Below is a small trained network, with its code and all its weights. Each question gives an input and a class and asks what happens when units are switched off, that is, made to give their printed mean instead of their output.

import numpy as np


def w(rows, s, z=0):
    codes = np.array(rows[::2]) - 128.0
    scale = np.full(codes.shape[1], s)
    scale[-1] = z or s
    return codes * scale


def norm(h):
    return h / np.sqrt((h * h).mean(-1, keepdims=True) + 1e-5)


def f(y):
    return y / 2 * (1 + np.tanh(0.7978845608 * (y + 0.044715 * y**3)))


def log_softmax(a):
    a = a - a.max(-1, keepdims=True)
    return a - np.log(np.exp(a).sum(-1, keepdims=True))


def net(x, mask):
    res = np.array(x, float).reshape(1, 8) / 4 @ E
    u = 0
    for l in range(2):
        y = f(norm(res) @ A[l][:, :-1].T + A[l][:, -1])
        res = res + np.where(mask[u : u + 4], y, B[l][:, -1]) @ B[l][:, :-1]
        u += 4
    return log_softmax(norm(res)[-1] @ U[:, :-1].T + U[:, -1])


A, B = {}, {}
E = w([
[109,47,176,161,170,160,69,108,153],'x0',
[82,90,80,164,115,182,57,100,190],'x1',
[108,85,78,163,93,191,92,166,56],'x2',
[177,126,53,157,131,159,96,160,159],'x3',
[173,120,155,46,129,80,141,133,154],'x4',
[93,34,81,254,89,138,183,164,117],'x5',
[188,124,154,90,200,75,66,165,88],'x6',
[206,94,112,89,107,140,146,110,81],'x7',
],0.0091)
A[0] = w([
[83,72,167,164,81,210,184,189,54,252],'L0N0',
[129,76,1,96,187,235,187,127,147,91],'L0N1',
[171,80,191,122,188,83,98,229,6,203],'L0N2',
[97,56,223,136,76,153,249,22,53,33],'L0N3',
],0.0073,0.002)
B[0] = w([
[114,144,28,116,196,57,207,154,154,228],'L0N0',
[160,124,160,196,132,106,234,30,254,180],'L0N1',
[141,92,145,72,181,7,129,139,166,255],'L0N2',
[168,78,95,77,211,68,65,165,159,198],'L0N3',
],0.0086,0.0061)
A[1] = w([
[151,244,92,85,117,118,202,103,27,11],'L1N0',
[55,186,196,126,144,26,76,85,163,243],'L1N1',
[251,155,137,70,123,144,25,103,175,253],'L1N2',
[116,119,128,212,125,99,174,2,127,148],'L1N3',
],0.0069,0.0019)
B[1] = w([
[115,229,136,128,72,145,150,103,88,170],'L1N0',
[137,85,170,114,130,167,175,53,142,254],'L1N1',
[130,155,117,131,220,5,180,107,93,248],'L1N2',
[115,61,114,62,87,175,95,90,163,181],'L1N3',
],0.013,0.0058)
U = w([
[139,98,182,176,62,166,65,162,49,2],'0',
[80,89,222,98,112,200,138,62,209,171],'1',
[132,229,122,126,41,150,177,145,68,84],'2',
[136,96,170,142,64,203,75,247,71,4],'3',
[74,16,28,201,86,180,133,187,192,163],'4',
[143,102,135,87,214,14,166,144,118,220],'5',
[144,109,154,148,95,194,53,202,101,21],'6',
],0.012,0.0042)

Each question gives the input, the list of numbers given to net, and the class t.
The units are the neurons (one row each of A and B). Each row of codes is followed by its name. A weight is (code - 128) times the scale printed after its matrix; where a second scale follows, it is the last column's (A, B and U).
mask holds one flag per neuron, layer by layer. A switched-off neuron (its flag False) gives its mean, the last column of its row in B, instead of its output. The means were averaged over made-up inputs and are rounded, as every weight is.
A unit's drop is (log p(t) with every unit on - log p(t) with that unit switched off) / (log p(t) with every unit on - log p(t) with every unit switched off).
The circuit of an input: a set's keep is (log p(t) with only the set's units on - log p(t) with every unit switched off) / (log p(t) with every unit on - log p(t) with every unit switched off). Starting from all 8 units, units are removed one at a time, each time the one whose removal leaves the highest keep (on an exact tie, the one counted first), for as long as the keep stays at least 0.8.
circuit, biggest first: the units of the circuit, biggest drop first
most important unit: the unit with the biggest drop
k most important neurons: the k neurons with the biggest drops, biggest first
k most important neurons of layer l: the k neurons of layer l with the biggest drops, biggest first
drop of u: that unit's drop, to one decimal
input [-5,-1,1,4,6,4,-1,6], class 2: circuit, biggest first -> L0N3; L0N2; L1N0
input [5,-2,-2,2,4,8,1,-7], class 4: most important unit -> L1N2
input [-4,-4,-2,-8,-8,-3,0,-6], class 1: circuit, biggest first -> L1N1; L1N2
input [-8,3,-6,5,-2,-3,-7,-2], class 1: 2 most important neurons of layer 0 -> L0N0; L0N1
input [7,-2,5,6,6,-2,-6,-7], class 4: 2 most important neurons -> L0N2; L1N1
input [-1,-8,0,4,4,2,-8,-3], class 2: circuit, biggest first -> L0N2; L1N0
input [-2,1,-5,5,-7,-2,2,-6], class 1: 2 most important neurons -> L0N3; L1N1
input [-5,-1,1,3,1,-4,-8,7], class 2: 3 most important neurons -> L1N0; L0N2; L1N1
input [1,0,-4,-7,-1,-2,1,-2], class 1: 2 most important neurons -> L1N1; L0N2
input [-6,-5,-4,-2,-2,-4,0,-8], class 1: 3 most important neurons -> L1N1; L0N0; L1N2
input [0,8,-3,-2,5,7,7,-4], class 4: 3 most important neurons -> L1N2; L0N2; L0N1
input [1,-4,-4,1,-2,7,0,-7], class 4: circuit, biggest first -> L1N2; L0N2
input [-8,-6,-8,-3,-5,7,-7,4], class 2: 3 most important neurons of layer 1 -> L1N0; L1N2; L1N1
input [-1,-1,-4,2,2,6,-6,3], class 4: circuit, biggest first -> L1N2
input [0,-3,-5,-6,-7,-7,6,-5], class 1: 3 most important neurons -> L1N1; L0N3; L0N0
input [-3,6,4,0,-2,-2,1,6], class 4: 2 most important neurons of layer 1 -> L1N1; L1N0
input [-5,-8,-6,7,-3,-8,-7,6], class 2: 3 most important neurons -> L1N0; L0N2; L0N3
input [1,0,-6,5,-6,0,-4,7], class 1: drop of L0N1 -> 0.3
input [-3,-1,-6,-7,-6,-7,-3,-6], class 1: drop of L1N1 -> 0.2
input [-6,-2,2,-5,-6,-7,0,1], class 2: circuit, biggest first -> L1N0
input [3,5,-7,-2,2,2,0,-8], class 1: drop of L0N3 -> 0.0
input [-3,5,-3,-7,1,7,-3,-1], class 4: drop of L1N2 -> 0.9
